Each row has a class, written after it.
59  -30  -45  -39  -51  -10  -26  -52  -13  -30  25  10  42  46  -22  17  6  9  58  -52  10  -24  27  26  -40  41  -29  -31  -42  28  -6  -29  -21  -16  -31  -7  37  -26  55  -33  9 | Q
47  -28  -44  -54  -35  1  -28  -37  -22  -28  -10  15  28  29  -28  5  11  -14  47  -62  14  -34  28  24  -34  46  -36  -16  -60  26  -36  -22  -22  3  -14  5  -6  -12  60  -38  -23 | G
23  0  -32  14  -8  -11  3  -20  -14  33  -36  -21  32  -5  -48  25  -20  9  21  21  -11  7  -9  18  -24  -7  -10  13  -27  -13  65  7  -9  -15  17  16  30  -7  17  -8  0 | P
4  -23  24  10  -10  -7  -32  -32  -13  -5  -17  7  -4  17  -29  -10  -5  -1  19  -14  -22  25  10  -26  -16  4  22  9  1  16  36  1  0  3  -25  -37  -15  16  44  -1  22 | F
17  -43  38  18  -34  -12  -15  -49  4  12  -13  -17  1  23  -33  36  -13  11  14  -6  5  26  8  -38  -19  11  27  2  -39  36  33  22  33  14  -45  -24  16  -4  45  -17  15 | U
59  -46  -28  -34  -18  3  -37  -29  -20  -43  5  21  14  41  -42  16  0  -14  60  -65  13  -33  18  37  -18  36  -29  -19  -66  27  -18  -24  -5  12  -15  15  10  -10  52  -25  3 | C
9  53  6  15  -30  -63  15  55  -87  -16  1  -19  55  6  -1  -114  -17  -6  -15  -34  -53  51  -10  20  1  62  22  -21  -72  -20  47  -25  12  -44  -1  -12  -30  8  -65  -1  43 | F
-6  4  -39  -7  -3  -20  -1  -55  -5  12  -15  -34  41  5  -42  -11  3  13  0  10  -4  23  -2  6  -16  8  12  5  -50  -8  72  11  26  -20  2  -18  23  -17  24  -26  27 | V
53  -10  41  62  13  27  71  8  -18  -69  61  -27  -25  -77  7  -19  9  -48  46  -11  16  30  -7  -27  47  -7  -33  -8  -17  -1  23  -3  -4  10  -50  12  67  13  3  -5  10 | V
25  51  19  24  -26  -56  5  57  -91  -18  18  -19  32  39  8  -85  -31  -2  -17  -29  -48  42  -27  16  -3  62  25  -14  -69  -8  43  -3  10  -35  -26  -3  -16  -6  -55  -10  31 | Q
16  -42  29  5  -33  -5  -16  -46  9  -3  16  -4  2  38  -36  34  -9  11  21  2  -12  34  8  -42  -5  3  31  -3  -14  57  50  19  31  17  -55  -25  0  -7  32  -30  16 | Q
63  -44  -15  -26  -17  11  -25  -20  -4  -45  -3  23  22  18  -28  17  6  -12  40  -85  5  -61  26  16  -18  30  -28  -17  -48  55  -31  -25  -20  -4  -19  -6  35  -23  40  -31  5 | V
18  -46  54  20  -41  -2  5  -49  11  6  14  -16  -10  30  -47  19  0  14  -2  -1  -10  42  4  -51  -1  -9  34  2  -15  51  52  18  5  25  -48  -34  -2  13  46  -36  19 | A
26  47  17  17  -37  -52  32  47  -77  -13  -2  -39  27  13  -3  -75  -36  -2  -26  -18  -40  40  -13  10  -4  78  8  -10  -75  0  27  1  -9  -50  -16  4  -12  -1  -46  -21  11 | G
18  -37  33  15  -23  -3  0  -44  5  -10  6  -11  5  23  -23  16  -14  4  13  -10  1  23  11  -28  2  2  21  -7  -26  42  43  26  26  13  -43  -27  5  3  29  -27  14 | Y
49  -40  -49  -54  -37  13  -20  -29  -8  -33  -2  15  20  18  -28  16  13  -8  44  -52  15  -28  26  24  -30  43  -34  -17  -65  29  -37  -25  -19  6  -20  14  6  -22  55  -36  -22 | G
10  -5  -42  3  -22  -29  -10  -52  -10  26  -27  -45  35  11  -54  15  0  21  20  21  2  29  -14  4  -28  8  16  3  -55  -28  65  8  14  -15  -11  -2  16  -18  50  -18  23 | U
72  -30  -36  -50  -45  -13  -12  -41  -30  -43  10  26  21  36  -21  0  11  -7  72  -69  11  -37  16  18  -21  52  -29  -13  -60  23  -1  -18  -7  7  -25  0  20  -28  49  -29  -7 | D
34  45  15  21  -19  -59  7  33  -82  -8  -5  -9  53  6  -18  -83  -17  6  -21  -39  -47  48  -8  9  -2  75  9  -29  -76  -28  59  1  17  -28  -13  -10  -13  -27  -50  -7  38 | M
20  -19  18  8  -22  -16  -44  -40  -5  7  -24  2  -11  18  -32  -2  -1  10  14  -34  -21  6  6  -24  -23  10  20  9  -15  14  29  4  19  10  -34  -27  -3  4  43  0  2 | U
28  5  -35  7  -13  -28  20  -41  -7  20  -27  -43  55  8  -34  19  -9  24  20  0  -11  -3  -7  5  -32  5  4  18  -27  -24  62  29  6  -16  16  5  26  2  35  -30  16 | Y
61  -31  -43  -27  -64  -24  -16  -64  -1  -32  21  22  59  34  -36  18  -3  0  77  -65  -3  -37  32  34  -23  39  -44  -21  -49  14  -16  -22  -17  -23  -15  -8  62  -23  42  -21  5 | L
48  -15  28  46  -1  30  53  -3  -18  -56  73  -33  -31  -55  9  -2  7  -27  58  10  25  49  -14  -31  34  -19  -21  -12  8  -12  9  -8  -14  11  -62  26  40  17  7  -6  7 | Q
52  -36  -54  -30  -49  -22  -17  -57  1  -27  2  17  52  39  -21  21  6  9  52  -67  11  -41  36  27  -31  45  -29  -27  -55  30  -4  -22  -16  -17  -13  -6  34  -23  56  -33  -5 | Y
22  5  -45  6  -13  -42  11  -53  10  11  -5  -57  52  -11  -24  27  -7  13  21  11  0  11  -3  18  -15  2  23  11  -26  -16  71  19  14  -19  7  14  44  -2  24  -31  24 | Y
58  -32  -29  -25  -27  -6  -45  -21  -10  -39  1  15  18  24  -28  27  2  -10  49  -85  2  -54  7  16  -35  30  -27  -12  -51  38  -18  -14  -21  -18  -12  9  41  -22  51  -22  6 | J
30  42  25  25  -38  -57  40  53  -73  -9  14  -29  23  32  -8  -89  -24  6  -51  -27  -46  54  -30  -2  4  61  37  -11  -70  4  56  -6  2  -25  -25  -9  -22  8  -47  -24  25 | A
37  -15  45  56  14  9  53  6  -13  -53  73  -21  -25  -81  -18  -5  6  -55  69  -6  4  24  -22  -42  49  -17  -30  3  8  -18  -5  2  -14  15  -36  42  50  23  -2  9  -2 | L
40  44  8  30  -29  -86  34  32  -82  -21  -7  -32  70  11  -13  -85  -26  0  -11  -47  -51  21  -2  18  -8  73  10  -14  -71  -17  53  0  19  -43  -10  -9  -8  12  -45  -13  23 | Y
35  -30  53  19  -36  -13  7  -42  2  -8  11  -17  8  20  -37  15  -5  5  1  -6  -8  33  -4  -41  4  -1  31  9  -28  50  53  20  24  23  -45  -26  13  18  50  -36  24 | A
-2  -11  36  24  -13  0  -45  -30  -21  -9  -9  1  -11  4  -21  -26  -21  -2  5  -39  -8  13  1  -33  -10  12  20  3  -24  49  44  22  9  2  -37  -21  -12  4  15  -13  7 | Y
38  -20  25  5  -6  -4  -20  -42  -10  -9  -26  14  3  25  -32  -23  -3  10  0  -35  -25  -1  17  -23  -13  15  5  10  -33  32  43  13  25  10  -31  -44  13  5  38  -14  9 | V
20  -37  41  12  -13  -18  -22  -44  4  2  -9  -20  -15  28  -50  32  -8  0  2  -3  3  24  2  -41  -7  -1  28  -4  -13  26  49  33  25  6  -27  -26  7  2  31  -15  26 | J
6  -34  32  22  -32  -9  -17  -52  10  0  12  -1  11  13  -40  13  -25  -2  20  -4  -9  29  11  -29  8  0  22  0  -20  43  27  26  19  3  -44  -24  16  -13  6  -21  9 | L
28  33  41  15  -12  -55  5  31  -75  -26  8  -38  13  26  -5  -64  -48  -6  -17  -16  -12  41  -10  28  0  81  17  -19  -69  -10  35  11  15  -35  -7  9  -3  4  -50  -8  37 | C
14  -1  -45  -1  -8  -37  21  -52  10  18  -6  -57  48  -9  -32  19  1  18  11  13  -5  13  -4  11  -22  1  19  10  -26  -23  69  16  17  -12  8  16  35  -1  21  -29  20 | Y
62  -26  -20  -30  -29  14  -48  -21  -14  -43  18  19  26  31  -13  28  3  -12  56  -80  6  -50  17  19  -31  21  -25  -21  -18  39  -43  -27  -29  4  -30  10  12  -19  38  -35  10 | Q
46  -29  -44  -39  -18  -13  -36  -44  -20  -30  7  33  37  21  -27  7  11  -15  57  -83  12  -33  27  25  -17  38  -24  -33  -38  22  -6  -21  -1  9  -21  -9  3  -28  46  -27  -3 | M
40  -8  46  49  23  2  23  10  -12  -63  55  -33  -38  -71  -18  22  13  -59  55  -20  11  10  -27  -44  31  -11  -21  10  12  -13  12  8  -4  4  -27  50  49  31  13  6  8 | J
20  -41  42  12  -45  -2  -8  -45  17  -4  7  -9  -1  18  -41  23  -6  15  -1  -3  -3  34  7  -39  -2  3  33  1  -16  64  48  18  9  17  -46  -24  -4  3  37  -36  11 | A
46  -10  23  59  2  13  60  -2  -3  -58  71  -22  -15  -81  2  -8  1  -50  63  10  18  43  -11  -20  60  -22  -20  -4  3  -15  2  -1  0  17  -53  32  48  17  -13  6  -2 | L
45  -11  28  67  12  7  56  3  -4  -54  64  -39  -25  -79  7  16  5  -46  50  -15  17  16  -12  -33  37  -20  -18  5  18  -6  10  -5  -17  9  -41  42  54  34  4  -4  0 | Y
45  -20  52  44  23  24  36  5  -19  -55  61  -11  -29  -79  -23  13  13  -47  69  -17  18  24  -13  -48  45  -7  -30  -3  7  -14  20  15  -4  23  -46  43  39  8  9  -1  -1 | M
17  63  0  15  -28  -81  -5  39  -79  -17  -6  -22  49  14  -15  -92  -17  -3  -31  -46  -53  39  -21  12  -15  73  15  -13  -77  -26  60  -3  37  -47  3  -11  -19  0  -52  0  36 | J
24  -14  25  15  -2  -7  -24  -25  -25  19  -23  23  -20  15  -27  -15  -15  -3  3  -18  -17  21  3  -25  -10  0  2  4  -6  19  47  3  2  10  -14  -28  -3  9  31  2  -1 | P
45  -14  27  63  19  14  54  7  -10  -62  54  -28  -16  -79  4  1  8  -50  46  -10  18  24  -6  -35  43  -9  -17  -7  3  0  10  1  -12  21  -51  34  25  17  10  -12  -5 | Y
30  13  -12  5  -6  -23  -1  -42  -4  7  -17  -46  42  -4  -41  -4  1  8  5  6  -5  13  -8  13  -12  5  12  21  -41  -24  69  17  26  -18  14  4  46  2  13  -23  35 | V
17  44  33  28  -21  -43  22  45  -76  -19  0  -24  32  21  0  -101  -30  -3  -43  -40  -47  39  -15  11  2  68  17  -8  -90  0  47  3  22  -45  -17  -17  10  -4  -65  -15  28 | V
11  9  -24  -17  -24  -9  16  -27  -2  34  -27  -44  28  2  -36  20  1  22  11  22  -19  15  -14  1  -34  6  -4  29  -35  -19  47  23  -6  -16  25  20  25  5  31  -28  3 | G
42  -17  34  7  -23  -10  -30  -26  -20  -8  -18  11  -35  23  -37  -18  -3  13  22  -25  -27  8  -11  -29  -9  14  21  31  -15  12  49  12  9  7  -33  -15  10  -4  23  7  2 | D
52  -31  -26  -18  -37  1  -21  -27  2  -42  26  22  36  9  -8  18  -12  -19  72  -78  0  -53  18  31  -6  14  -31  -14  -26  37  -55  -20  -26  -6  -20  0  33  -17  32  -23  0 | L
28  -28  25  8  -1  -17  -27  -30  -15  2  -15  9  -25  45  -48  -11  -6  7  23  -14  -26  16  -4  -7  -6  9  12  13  -32  11  51  6  18  15  -16  -21  8  18  54  4  12 | C
10  -18  5  9  -8  -14  -18  -31  -7  4  -16  6  3  19  -24  -18  1  4  13  2  -22  32  15  -23  -7  5  31  6  -9  12  48  -1  8  11  -28  -32  -13  14  40  -2  16 | F
10  6  -47  -10  -11  -43  -14  -54  -22  29  -4  -45  41  34  -57  8  -1  17  26  25  -18  25  -13  10  -24  -5  24  4  -32  -19  86  11  12  -17  -8  4  14  -2  24  -25  23 | Q
21  -23  23  11  -17  -6  -40  -26  -10  11  -29  11  -25  18  -28  -1  3  14  14  -33  -21  7  -3  -32  -29  12  15  13  -24  14  30  9  6  14  -29  -21  4  -2  51  5  1 | U
-2  47  16  19  -25  -53  8  42  -74  -22  4  -33  40  10  17  -91  -39  -8  -21  -15  -28  52  -6  22  -1  69  38  -12  -56  -12  39  -5  9  -45  -13  -10  -22  3  -56  -5  40 | F
56  -29  -39  -43  -19  -26  -33  -33  -13  -34  -9  13  34  24  -33  28  12  -14  51  -76  13  -48  18  15  -29  33  -18  -18  -39  22  -11  -11  11  4  0  3  6  -7  46  -22  5 | J
8  46  15  34  -20  -53  20  59  -84  -9  -4  -21  44  22  5  -89  -33  -16  -19  -28  -42  39  -12  9  -2  62  28  -14  -67  -8  33  -17  -3  -36  -14  -13  -17  3  -43  -6  36 | F
55  -15  34  56  10  31  54  2  -20  -55  66  -22  -22  -78  -4  -4  11  -44  65  -7  25  40  -1  -19  43  -15  -28  -16  4  -26  19  4  -19  19  -63  20  48  -1  5  -2  7 | M
82  -33  -34  -41  -31  -6  -26  -30  -23  -51  7  24  11  14  -21  8  11  -9  60  -68  13  -39  13  16  -19  42  -25  -9  -42  28  -18  -20  -14  10  -30  15  8  -25  35  -26  -14 | D
0  48  18  -1  -36  -47  4  27  -70  -7  -7  -41  34  10  -18  -69  -30  -2  -32  -12  -28  47  -10  0  -10  83  14  -16  -72  -5  33  8  6  -44  0  6  -33  -12  -48  -29  19 | G
-2  -11  31  11  -13  5  -39  -18  -27  -5  -16  7  -5  1  -18  -34  -14  0  14  -16  -7  33  -1  -34  -8  11  24  8  -29  26  42  8  18  8  -24  -20  -18  13  21  -1  23 | F
7  -11  16  4  -19  -12  -26  -24  -17  4  -20  10  -5  33  -27  -33  -3  0  24  -24  -25  18  11  -18  -12  5  25  8  1  10  44  -7  2  2  -20  -43  -15  25  37  5  18 | F
15  -29  23  -3  -8  -4  -36  -45  -16  20  -19  22  -9  39  -49  -17  1  13  13  -33  -14  17  12  -27  -23  15  14  3  -13  5  51  22  9  18  -30  -46  -6  -15  51  -5  6 | M
26  -47  55  34  -18  8  -14  -34  -7  4  -12  2  -11  12  -43  36  -33  -11  9  6  3  32  6  -32  4  1  10  2  -31  44  47  22  15  13  -38  -7  20  -9  24  -16  7 | P
61  -41  -45  -49  -67  0  -4  -58  -4  -23  -3  7  39  34  -34  23  9  13  59  -53  6  -26  35  15  -38  50  -47  -13  -69  22  -17  -20  -22  -15  -15  -2  37  -20  74  -43  -18 | G
55  -29  -29  -23  -30  0  -43  -27  -8  -34  -5  14  20  9  -4  24  9  -13  55  -81  16  -52  17  28  -36  30  -24  -16  -37  32  -45  -29  -28  -2  -25  4  23  -20  64  -20  4 | U
16  16  -45  4  -21  -30  0  -40  -11  11  3  -48  45  0  -32  11  -3  20  34  20  -10  25  -20  11  -28  6  15  20  -32  -19  73  5  13  -27  -7  19  45  -4  29  -17  31 | Q
22  4  -30  -5  -4  -31  -21  -54  -1  14  0  -33  35  -27  -40  20  4  14  29  6  0  23  -8  12  -8  1  13  4  -20  -29  82  21  18  -8  12  15  29  -20  21  -16  34 | M
-10  -4  18  8  -5  -10  -58  -33  -18  -6  -12  2  -21  4  -25  -36  -2  3  -12  -25  -9  40  -20  -34  -15  7  28  14  -40  14  54  19  39  1  -21  -26  -12  -2  34  2  26 | J
15  2  -16  0  -31  -19  25  -31  -3  29  -11  -41  43  15  -52  6  10  26  0  8  -26  23  -22  -4  -30  -9  15  21  -28  -15  70  12  -1  -4  8  -2  17  12  35  -35  19 | A
22  7  -40  2  -30  -23  31  -43  17  13  6  -62  37  -28  -42  16  11  25  8  34  4  34  -21  3  -9  -9  25  20  -26  -12  80  4  0  -16  0  24  44  3  29  -29  31 | A
27  -38  21  0  7  -1  -25  -34  -6  -7  -12  7  -30  30  -48  1  -4  7  21  -7  -21  25  5  -10  -13  11  15  16  -28  19  48  17  16  19  -34  -14  12  8  49  -6  0 | C
14  16  -42  8  -6  -51  -6  -48  13  22  -2  -59  30  -11  -30  41  1  7  11  22  0  10  -14  9  -19  -12  23  18  -13  -21  74  18  15  -29  20  19  48  4  20  -13  37 | J
-2  -9  32  17  -24  11  -57  -28  -25  -13  8  7  -14  5  -23  -35  -10  7  17  -23  -15  39  -13  -37  -11  6  17  6  -26  25  47  8  27  10  -41  -18  -17  -7  21  -1  22 | Q
53  -30  -35  -33  -30  1  -25  -30  -27  -43  20  21  34  39  -11  9  7  -10  58  -69  5  -29  16  22  -27  22  -26  -25  -38  34  -24  -29  -5  10  -36  -8  -4  -9  46  -29  8 | Q
-12  -17  34  17  -20  6  -38  -38  -14  -4  9  14  -6  -11  -27  -36  -18  -1  22  -25  -20  33  -18  -40  6  -4  9  16  -45  31  35  25  35  12  -27  -13  2  -3  12  1  14 | L
36  -28  30  9  -4  -10  -38  -34  -11  -2  -14  9  -23  35  -55  -8  -3  2  20  -21  -22  15  1  -14  -10  12  6  8  -21  15  46  6  7  16  -15  -17  0  12  50  -6  13 | C
8  -1  -43  -7  -4  -33  -10  -58  -11  29  -9  -28  33  13  -57  8  -2  13  23  9  2  20  0  7  -13  9  16  -6  -25  -28  80  15  6  -12  -6  -7  14  -27  28  -19  20 | M
59  -33  -40  -31  -63  -1  -9  -53  -14  -30  18  7  43  57  -14  20  1  17  64  -56  5  -21  24  27  -38  38  -33  -27  -52  22  -5  -27  -24  -21  -30  -11  50  -29  57  -34  19 | Q
67  -35  -26  -18  -22  -11  -10  -26  -33  -23  -8  27  33  22  -34  23  -13  -27  59  -62  18  -37  25  20  -18  33  -37  -23  -45  27  -7  -29  -7  9  -12  2  19  -6  49  -20  -13 | P
30  61  -2  20  -30  -80  14  42  -75  -18  19  -9  73  -4  -11  -98  -19  -11  -4  -35  -66  35  -18  30  14  56  4  -12  -77  -33  35  -8  33  -36  -1  1  3  1  -73  4  25 | L
-9  14  -62  2  -22  -45  -10  -66  5  29  14  -30  54  11  -47  -9  -5  2  23  21  -18  15  -2  25  -3  -13  9  6  -24  -22  51  3  8  -17  0  -5  9  -4  14  -16  16 | L
16  12  -51  -19  -24  -34  5  -56  12  30  -13  -58  29  -12  -36  22  5  19  8  41  2  24  -4  15  -18  10  5  13  -28  -27  61  10  -6  -26  27  27  25  -8  31  -27  14 | G
23  -62  34  8  -13  11  -10  -43  16  -5  5  -1  -23  34  -46  31  -14  13  13  11  -4  33  9  -21  8  -1  17  -1  -43  49  38  16  28  23  -45  -10  12  -5  36  -20  10 | C
66  -18  56  41  6  12  42  8  -31  -66  59  -22  -53  -65  -20  -3  16  -46  70  -9  11  21  -27  -52  39  6  -21  17  1  -14  20  8  -20  16  -48  54  42  12  4  0  -11 | D
61  -39  -41  -38  -32  8  -30  -27  -22  -41  21  20  33  28  -28  12  8  -3  63  -64  9  -30  15  15  -29  28  -26  -25  -50  32  -19  -28  -2  12  -37  6  13  -18  47  -32  -4 | Q
7  -43  22  9  -26  -15  -22  -57  14  -3  3  -9  -6  33  -45  33  -5  6  5  4  0  34  8  -37  -7  0  24  -2  -30  44  56  31  31  0  -40  -32  5  -9  42  -21  22 | J
39  -10  23  55  13  19  55  15  -18  -64  54  -34  -19  -79  10  -17  7  -52  61  15  25  45  -1  -20  48  -15  -8  -10  11  -18  7  -20  -22  12  -53  23  28  28  8  6  13 | F
42  9  -28  -9  -18  -10  2  -34  -16  7  -29  -25  25  -4  -39  4  4  25  26  16  -12  12  -20  0  -26  14  0  26  -29  -28  67  24  2  -4  5  15  9  -23  23  -17  12 | D
